Below is a small trained network, with its code and all its weights. Each question gives an input and a target symbol and asks what happens when units are switched off, that is, made to give their printed mean instead of their output.

import numpy as np


def w(rows, s, z=0):
    codes = np.array(rows[::2]) - 128.0
    scale = np.full(codes.shape[1], s)
    scale[-1] = z or s
    return codes * scale


def norm(h):
    return h / np.sqrt((h * h).mean(-1, keepdims=True) + 1e-5)


def softmax(a):
    e = np.exp(a - a.max(-1, keepdims=True))
    return e / e.sum(-1, keepdims=True)


def log_softmax(a):
    a = a - a.max(-1, keepdims=True)
    return a - np.log(np.exp(a).sum(-1, keepdims=True))


def net(x, mask):
    ids = ['βζηθμξπσφω'.index(c) for c in x.split()]
    T = len(ids)
    res = E[ids] + P[:T]
    u = 0
    for l in range(2):
        r = norm(res)
        for j in range(3):
            rows = slice(3 * j, 3 * j + 3)
            q, k, v = (r @ M[l][rows].T for M in (Q, K, V))
            z = softmax(np.where(np.tri(T) > 0, q @ k.T / 3**0.5, -1e9)) @ v
            o = O[l][rows]
            res = res + np.where(mask[u + j], z, o[:, -1]) @ o[:, :-1]
        u += 3
    return log_softmax(norm(res)[-1] @ U[:, :-1].T + U[:, -1])


Q, K, V, O = {}, {}, {}, {}
E = w([
[146,108,147,105,72],'β',
[184,116,105,108,179],'ζ',
[141,162,212,58,100],'η',
[86,178,26,128,58],'θ',
[157,104,72,131,81],'μ',
[4,45,116,97,205],'ξ',
[164,129,118,96,122],'π',
[136,236,140,136,134],'σ',
[132,146,147,75,110],'φ',
[118,141,178,101,68],'ω',
],0.016)
P = w([
[113,102,83,213,157],'0',
[56,133,212,116,153],'1',
[35,160,198,126,213],'2',
[170,184,99,27,99],'3',
[78,118,203,115,145],'4',
[27,163,185,127,234],'5',
[176,199,78,20,100],'6',
[85,113,206,106,156],'7',
[26,165,173,132,249],'8',
[177,215,57,2,86],'9',
[88,104,211,95,166],'10',
],0.0081)
Q[0] = w([
[149,248,122,129,148],'0.h1',
[109,127,198,120,104],'0.h1',
[206,106,72,141,117],'0.h1',
[232,101,141,118,105],'0.h2',
[132,137,141,129,113],'0.h2',
[161,150,131,131,83],'0.h2',
[185,132,130,134,157],'0.h3',
[165,154,96,80,61],'0.h3',
[121,169,143,113,169],'0.h3',
],0.018)
K[0] = w([
[156,179,144,220,143],'0.h1',
[143,153,181,79,142],'0.h1',
[181,148,39,125,77],'0.h1',
[164,6,168,102,129],'0.h2',
[193,112,143,139,97],'0.h2',
[113,96,148,134,127],'0.h2',
[138,71,137,110,154],'0.h3',
[103,143,88,18,81],'0.h3',
[76,91,170,136,135],'0.h3',
],0.014)
V[0] = w([
[162,93,253,126,222],'0.h1',
[123,102,216,163,142],'0.h1',
[60,175,80,41,80],'0.h1',
[136,32,107,100,126],'0.h2',
[134,241,97,160,40],'0.h2',
[163,220,118,211,159],'0.h2',
[38,177,43,16,102],'0.h3',
[73,61,126,165,144],'0.h3',
[192,106,143,86,152],'0.h3',
],0.0054)
O[0] = w([
[147,74,3,162,137,51],'0.h1',
[244,98,45,214,126,75],'0.h1',
[82,88,155,72,177,206],'0.h1',
[162,69,95,90,75,163],'0.h2',
[192,175,46,202,254,127],'0.h2',
[109,205,97,158,142,62],'0.h2',
[45,102,109,88,195,255],'0.h3',
[46,138,162,121,101,90],'0.h3',
[129,121,156,130,182,150],'0.h3',
],0.0052,0.0041)
Q[1] = w([
[164,203,74,90,102],'1.h1',
[87,142,81,82,138],'1.h1',
[198,141,147,102,97],'1.h1',
[148,158,91,67,80],'1.h2',
[148,174,110,97,130],'1.h2',
[124,149,98,65,131],'1.h2',
[96,2,180,159,96],'1.h3',
[188,137,108,76,56],'1.h3',
[177,190,176,101,129],'1.h3',
],0.017)
K[1] = w([
[211,109,110,211,93],'1.h1',
[93,86,100,202,147],'1.h1',
[179,132,194,127,109],'1.h1',
[146,167,110,253,107],'1.h2',
[168,180,70,179,114],'1.h2',
[192,95,103,195,107],'1.h2',
[87,62,178,68,145],'1.h3',
[206,66,146,193,75],'1.h3',
[170,199,166,131,80],'1.h3',
],0.016)
V[1] = w([
[110,210,98,28,124],'1.h1',
[168,130,141,90,118],'1.h1',
[79,75,116,129,174],'1.h1',
[171,190,104,200,143],'1.h2',
[180,107,79,147,77],'1.h2',
[125,197,87,132,128],'1.h2',
[137,158,250,125,88],'1.h3',
[209,72,191,112,185],'1.h3',
[85,50,84,90,78],'1.h3',
],0.015)
O[1] = w([
[196,195,139,69,89,210],'1.h1',
[135,125,162,132,53,126],'1.h1',
[70,128,172,55,191,205],'1.h1',
[132,148,140,76,164,83],'1.h2',
[179,174,98,130,140,235],'1.h2',
[111,189,156,82,150,106],'1.h2',
[78,140,200,162,88,157],'1.h3',
[186,34,250,99,136,107],'1.h3',
[122,114,73,39,108,255],'1.h3',
],0.013,0.0044)
U = w([
[133,45,76,151,40,148],'β',
[150,65,221,161,174,200],'ζ',
[214,207,185,138,76,71],'η',
[107,161,25,107,109,228],'θ',
[20,185,170,43,63,87],'μ',
[2,70,149,95,225,102],'ξ',
[234,69,107,74,211,51],'π',
[82,154,177,211,180,231],'σ',
[130,186,183,84,205,4],'φ',
[34,94,137,130,72,137],'ω',
],0.0088,0.0034)

Each question gives the input, a string of symbols that net reads in full, and the target symbol t.
The units are the heads (3 rows each of Q, K, V and O). Each row of codes is followed by its name. A weight is (code - 128) times the scale printed after its matrix; where a second scale follows, it is the last column's (O and U).
mask holds one flag per head, layer by layer. A switched-off head (its flag False) gives its mean, the last column of its rows in O, instead of its output. The means were averaged over made-up inputs and are rounded, as every weight is.
A unit's drop is (log p(t) with every unit on - log p(t) with that unit switched off) / (log p(t) with every unit on - log p(t) with every unit switched off).
The circuit of an input: a set's keep is (log p(t) with only the set's units on - log p(t) with every unit switched off) / (log p(t) with every unit on - log p(t) with every unit switched off). Starting from all 6 units, units are removed one at a time, each time the one whose removal leaves the highest keep (on an exact tie, the one counted first), for as long as the keep stays at least 0.8.
units of the circuit, in order: the units of the circuit, biggest drop first
most important unit: the unit with the biggest drop
which heads matter: for each layer, one digit per head in row order, 1 if its drop is at least 0.15 and else 0, layers parted by /
drop of u: that unit's drop, to one decimal
input π μ ζ π, target η: most important unit => 0.h1
input μ μ η π π μ β, target θ: units of the circuit, in order => [1.h3 0.h1]
input ζ η θ ξ μ π θ, target π: units of the circuit, in order => [1.h3 0.h1]
input μ μ π, target π: which heads matter => 100 / 001
input ω ζ φ μ ξ ζ φ, target σ: which heads matter => 111 / 101
input η ω μ π, target ζ: units of the circuit, in order => [1.h3 0.h1]
input μ π π θ η θ ξ, target θ: units of the circuit, in order => [1.h3 0.h2]
input ζ π σ μ μ β, target σ: which heads matter => 010 / 001
input ω μ ζ ω, target σ: units of the circuit, in order => [1.h3 0.h2 1.h1 0.h1]
input π π σ β π η, target σ: units of the circuit, in order => [1.h3 0.h2]
input π μ μ β μ θ μ π ω, target θ: which heads matter => 010 / 000
input ζ ζ π θ μ θ θ, target π: which heads matter => 101 / 001
input π μ β ξ μ ω μ η ζ μ, target η: which heads matter => 111 / 111
input ζ θ μ β, target π: units of the circuit, in order => [0.h1 1.h3 0.h3]
input π μ π θ, target η: which heads matter => 101 / 111
input μ ξ π μ μ ζ φ, target θ: units of the circuit, in order => [1.h3 0.h1]
input ζ μ η β μ μ ω, target π: units of the circuit, in order => [0.h1 1.h3]
input ζ β μ π η ξ β, target π: most important unit => 0.h3
input ζ ω π ζ μ β σ, target π: units of the circuit, in order => [0.h1 0.h3 1.h3 0.h2]
input β π μ ω θ μ β, target β: which heads matter => 000 / 110
input π ζ θ π μ β ζ, target η: most important unit => 0.h3
input η θ ζ ζ θ ω, target θ: which heads matter => 010 / 001
input β μ ω μ, target β: units of the circuit, in order => [1.h1 0.h3]
input σ μ μ, target σ: which heads matter => 010 / 001
input μ μ ζ, target ζ: which heads matter => 000 / 001
input ζ μ ω, target ω: drop of 0.h1 => 0.2
input ω π μ ζ η β φ σ ω ζ, target σ: most important unit => 1.h3
input π π ω θ β φ μ, target η: drop of 0.h2 => 0.3
